Each row has a name. Each piece below is followed by the name of the row it came from, unless a question asks for something else. Each question is about the rows just above it.

[ 3.03 -2.46 -0.67 -0.65  2.81 -1.49 -3.52 -8.36] : K_948
[ 3.03 -2.46 -0.67 -0.65 -0.17  2.86  7.16 -3.39] : K_905
[-3.39  7.16  2.86 -2.47 -0.17  3.03 -0.65 -0.67] : K_605
[-3.39  7.16  2.86 -0.17 -0.65 -0.67 -2.46  3.03] is which row reordered?	K_905
Which row holds these entries in another order? [-3.39 -2.47 -0.67 -0.65 -0.17  2.86  3.03  7.16]	K_605

[ 2.23 -2.21  0.11  1.25  0.01 -4.12]  K_610
[ 4.56  1.96 -2.58 -2.02 -1.81 -1.48]  K_786
[ 1.21  4.22 -0.09  1.74 -0.24 -0.74]  K_574
[-2.01 -1.48  1.96 -1.81 -2.58  4.56]  K_740
[-0.74  1.21  1.74 -0.09 -0.25  4.22]  K_734
Put [-0.24 -0.74  1.21  4.22 -0.09  1.74] back in order: which row is it?	K_574
[ 4.56 -2.58 -1.81  1.96 -1.48 -2.01] is which row reordered?	K_740

[ 1.21  5.18  3.60  5.08 -3.06  2.77] -> K_842
[ 2.77  5.18  3.60  1.21  5.08 -3.06] -> K_233
[ 5.17 -3.06  2.77  3.60  5.08  1.21] -> K_124
q: [ 2.77  5.18  3.60  1.21  5.08 -3.06]	K_233
[-3.06  1.21  2.77  3.60  5.08  5.17] is which row reordered?	K_124
Put [ 5.17 -3.06  2.77  1.21  3.60  5.08] back in order: which row is it?	K_124
[ 5.08  1.21  5.17 -3.06  2.77  3.60] is which row reordered?	K_124
Put [-3.06  2.77  3.60  5.08  1.21  5.17] back in order: which row is it?	K_124
[ 1.21 -3.06  3.60  5.08  5.17  2.77] is which row reordered?	K_124

[-5.79  1.01  5.99  0.86 -1.06  2.48  2.63  6.61  4.72 -0.71  5.35 -0.73
 -7.00  6.09 -6.32  1.08 -6.39  5.95 -3.95 -3.48 -2.72 -1.23 -7.63 -3.77
  4.40 -2.65 -1.39 -1.17  1.08  2.87 -2.45 -0.47  4.09  2.87  1.12  3.01
 -1.48  0.57 -4.34 -0.69 -1.40 -4.80  0.90  3.56  3.62] = K_498
[-4.80 -4.34 -2.72 -3.95 -3.77  2.48 -5.79  6.61  1.08 -0.47 -3.48  0.57
  5.35  1.08 -7.00 -6.32  2.88  1.01  0.86 -2.45  2.63 -1.06  3.01 -1.40
 -6.39 -2.65  3.56  1.12 -1.23  4.72 -0.73 -7.63  4.40  5.99  3.62 -0.71
 -0.69 -1.48  5.95 -1.17 -1.38  4.09  0.90  2.87  6.09] = K_392
[-3.48 -6.32 -1.38  4.40 -1.48  0.57 -0.71 -4.34 -2.65  3.62  2.87 -3.77
 -6.39 -1.17 -5.79  2.87  2.63 -7.00  2.48 -2.45  6.61 -1.06 -0.73 -7.63
  6.09  1.08  0.86  1.08 -4.80 -3.95 -1.40 -0.47 -2.72  3.01  5.35  4.72
  4.09  5.99 -1.23  5.95  3.56  0.90  1.01  1.12 -0.69] = K_640
[ 2.87  6.09 -4.80 -4.34 -2.72 -3.95 -3.77  2.48 -5.79  6.61  1.08 -0.47
 -3.48  0.57  5.35  1.08 -7.00 -6.32  2.88  1.01  0.86 -2.45  2.63 -1.06
  3.01 -1.40 -6.39 -2.65  3.56  1.12 -1.23  4.72 -0.73 -7.63  4.40  5.99
  3.62 -0.71 -0.69 -1.48  5.95 -1.17 -1.38  4.09  0.90] is which row reordered?	K_392
Which row holds these entries in another order? [ 5.99 -2.45 -1.17 -0.69  4.40  3.56 -0.71 -7.63  0.90 -4.34 -0.47  5.95
  1.08  3.01 -1.40 -6.39  0.86  1.08 -7.00 -0.73  2.87 -6.32  4.09 -1.23
 -1.48 -1.06  2.63 -3.95  2.87  0.57 -4.80  5.35 -2.65  6.09  6.61 -3.77
  3.62  1.12  2.48 -1.39 -5.79 -3.48 -2.72  4.72  1.01]	K_498
Which row holds these entries in another order? [ 1.01  4.09  3.01  1.12  0.90  0.86  2.87  2.87  2.48 -1.23 -4.80 -1.17
  3.62  5.95  6.61 -3.95 -0.71 -0.69 -5.79 -3.77 -2.65  0.57 -7.00 -3.48
  2.63 -2.45 -1.06  5.99 -7.63 -0.47 -1.48 -1.40 -4.34 -1.38  5.35 -0.73
  4.72  1.08  1.08 -2.72 -6.39 -6.32  6.09  4.40  3.56]	K_640
[-6.32 -2.72  1.12 -1.23 -1.17  4.72  2.87  2.63  1.01 -1.06 -4.34 -3.48
  6.61  0.57  2.48  4.40 -5.79 -0.73  0.90 -0.47 -6.39  2.87 -7.63  5.99
 -2.65 -7.00  1.08 -1.38  4.09  5.35 -3.95  1.08 -4.80  5.95  3.62  6.09
 -2.45  3.01 -0.71 -0.69 -3.77  0.86 -1.40 -1.48  3.56] is which row reordered?	K_640

[-3.06  2.03 -1.23 -1.89 -2.79  2.58  1.97  2.42 -1.60  4.39  1.57 -2.66
 -2.05  3.56 -3.67 -2.24  2.13  2.29  2.93  4.02  2.05 -3.54  2.38 -2.80
  1.12  2.53 -1.27  2.14 -3.06  1.61 -2.08  2.45 -2.31  3.51 -1.71 -2.50
  2.71 -1.48 -0.09 -1.42  1.88 -2.29 -3.24 -2.39  2.55 -2.58 -1.44]  K_691
[-3.54  3.51  2.13  2.38 -1.71  2.53 -2.50 -2.08 -2.39 -0.09  2.45 -2.31
 -2.80 -1.89  4.01  2.55  1.57 -2.24 -3.24  1.12 -1.27 -3.67 -2.05  3.56
 -1.23 -2.79 -1.44 -2.58  2.42 -1.48 -2.29  2.29  2.03  1.61  1.88  1.97
  2.71 -3.06 -1.42  2.05  2.14  2.58 -2.66 -1.60 -3.06  4.39  2.93]  K_42
[ 0.51  0.40 -5.70 -1.88  2.37 -1.15  6.33  1.51  3.48 -3.98 -0.70 -1.67
 -1.25  2.22  0.45 -1.67 -3.91  7.45  1.07 -4.24  4.73  0.28 -1.73 -0.79
  2.56  3.06  3.16  2.05 -3.94  3.31 -1.98  0.85 -4.65 -4.10 -2.10 -6.86
 -3.02 -0.34  2.25 -6.36 -1.79 -6.62  5.36  2.03  1.22  0.93  1.41]  K_985
Which row holds these entries in another order? [ 2.93  4.39 -3.06 -1.60 -2.66  2.58  2.14  2.05 -1.42 -3.06  2.71  1.97
  1.88  1.61  2.03  2.29 -2.29 -1.48  2.42 -2.58 -1.44 -2.79 -1.23  3.56
 -2.05 -3.67 -1.27  1.12 -3.24 -2.24  1.57  2.55  4.01 -1.89 -2.80 -2.31
  2.45 -0.09 -2.39 -2.08 -2.50  2.53 -1.71  2.38  2.13  3.51 -3.54]	K_42
[-0.09 -2.08 -2.24 -2.39 -1.27 -2.50 -1.71 -1.60 -1.23 -2.29  1.57  2.53
  2.38  1.61 -3.67 -2.79 -2.58  1.88 -1.44 -3.06  3.51  2.42  2.93  2.71
  4.01 -1.42 -2.05 -2.31 -3.54 -2.66  4.39  2.45  1.97  2.29  2.03  2.13
  2.58 -2.80  2.05 -3.24 -1.48  3.56  1.12  2.55 -3.06 -1.89  2.14] is which row reordered?	K_42
[ 0.28 -1.73 -0.79  2.56  3.06  3.16  2.05 -3.94  3.31 -1.98  0.85 -4.65
 -4.10 -2.10 -6.86 -3.02 -0.34  2.25 -6.36 -1.79 -6.62  5.36  2.03  1.22
  0.93  1.41  0.51  0.40 -5.70 -1.88  2.37 -1.15  6.33  1.51  3.48 -3.98
 -0.70 -1.67 -1.25  2.22  0.45 -1.67 -3.91  7.45  1.07 -4.24  4.73] is which row reordered?	K_985

[-0.90 -0.08  1.41  2.77 -2.16 -0.89  3.29 -1.53 -0.09  2.05  1.21 -0.26
  5.27 -0.50  1.93 -0.11 -0.53  0.11  1.03 -1.76]  K_210
[ 2.62  1.17  0.03 -0.27  1.49 -0.05 -2.32  0.55 -0.44 -5.34  3.77  0.55
 -3.84 -0.96 -2.46 -3.18 -4.39 -2.22  1.30  2.20]  K_678
[ 3.25  2.84  2.19 -2.81  1.41 -2.06 -1.75  1.08 -4.10  0.11  0.53 -0.75
  3.49  4.28 -1.19  1.04 -1.34  0.59  0.24 -3.69]  K_554
[-1.00 -1.52  2.54 -1.18 -5.82  2.87 -3.20  1.58 -0.04 -0.56 -0.90  0.74
 -1.59 -2.16  2.47  4.70 -3.72 -0.32  4.20  0.28]  K_515
[ 1.08 -3.68 -2.81  0.59  0.24  1.04  3.49  2.19 -2.06  4.28 -1.34 -0.75
  1.41 -1.19  0.53  3.25  2.84 -1.75  0.11 -4.10]  K_105
Put [-5.34 -4.39 -3.84 -3.18 -2.46 -2.32 -2.22 -0.96 -0.44 -0.27 -0.05  0.03
  0.55  0.55  1.17  1.30  1.49  2.20  2.62  3.77] back in order: which row is it?	K_678
Put [-1.75  0.11 -4.10  1.08 -3.68 -2.81  0.59  0.24  1.04  3.49  2.19 -2.06
  4.28 -1.34 -0.75  1.41 -1.19  0.53  3.25  2.84] back in order: which row is it?	K_105
Which row holds these entries in another order? [-1.19  1.04 -1.34  0.59  0.24 -3.69  3.25  2.84  2.19 -2.81  1.41 -2.06
 -1.75  1.08 -4.10  0.11  0.53 -0.75  3.49  4.28]	K_554
Which row holds these entries in another order? [ 0.59  0.24 -3.69  3.25  2.84  2.19 -2.81  1.41 -2.06 -1.75  1.08 -4.10
  0.11  0.53 -0.75  3.49  4.28 -1.19  1.04 -1.34]	K_554

[ 2.59 -1.04 -3.76  0.90  2.51  1.07 -0.95  0.60 -6.42 -1.88  3.33  0.51
 -1.68  0.69 -2.10 -3.18  1.12 -1.25 -4.82  1.74  5.69  0.27  2.23 -4.87
  2.77 -1.16 -0.16  0.38] -> K_94
[ 1.12 -1.88  3.34 -1.16  0.26  2.23  5.69  1.74 -6.42  0.90  2.51  0.38
 -1.04 -0.95 -1.25 -4.82  0.51 -3.18  2.59 -2.10  2.77 -1.68 -3.76 -0.16
  1.07  0.69 -4.87  0.60] -> K_82
[ 2.51 -1.25  3.33 -4.87 -0.16 -3.18  2.59 -1.16 -0.95 -1.04  1.74  0.38
  2.77  0.90  1.12 -2.10  0.51  2.23  0.69  1.07  0.26 -4.82 -3.76 -1.88
 -1.68  5.69  0.60 -6.42] -> K_238
[ 0.38  2.59 -1.04 -3.76  0.90  2.51  1.07 -0.95  0.60 -6.42 -1.88  3.33
  0.51 -1.68  0.69 -2.10 -3.18  1.12 -1.25 -4.82  1.74  5.69  0.27  2.23
 -4.87  2.77 -1.16 -0.16] is which row reordered?	K_94
Put [-1.25  0.51 -1.68  0.38  1.07  2.59 -1.04 -4.87  0.60 -0.16 -1.88  2.77
 -3.18  3.33 -1.16  5.69 -2.10  0.26  1.74  1.12  0.69 -3.76  2.51 -0.95
  0.90 -6.42 -4.82  2.23] back in order: which row is it?	K_238

[ 4.19 -6.06  1.40  1.05  5.89 -2.75 -3.49 -5.96  2.69  4.51  0.23] : K_631
[ 3.13 -6.36  6.17  0.24  6.61  2.44  3.53  3.59  2.50 -3.87 -5.88] : K_135
[ 2.69  4.19  5.88  1.05 -2.75  0.23 -3.49 -6.06  4.51  1.40 -5.96] : K_976
[-3.50  5.88 -5.96  0.23 -6.06 -2.75  2.69  4.51  4.19  1.40  1.05] : K_497
[-4.99 -2.65 -0.15 -5.03 -0.75 -4.91  4.83 -4.45 -5.20 -3.02 -0.81] : K_434
[-3.50  5.88 -5.96  0.23 -6.06 -2.75  2.69 -0.44 -2.77  1.79 -5.01] : K_77
Put [-6.06 -5.96 -3.49 -2.75  0.23  1.05  1.40  2.69  4.19  4.51  5.88] back in order: which row is it?	K_976
[ 1.05  1.40  4.19  4.51  2.69 -2.75 -6.06  0.23 -5.96  5.88 -3.50] is which row reordered?	K_497
Which row holds these entries in another order? [-5.96  1.40  4.51 -6.06 -3.49  0.23 -2.75  1.05  5.88  4.19  2.69]	K_976

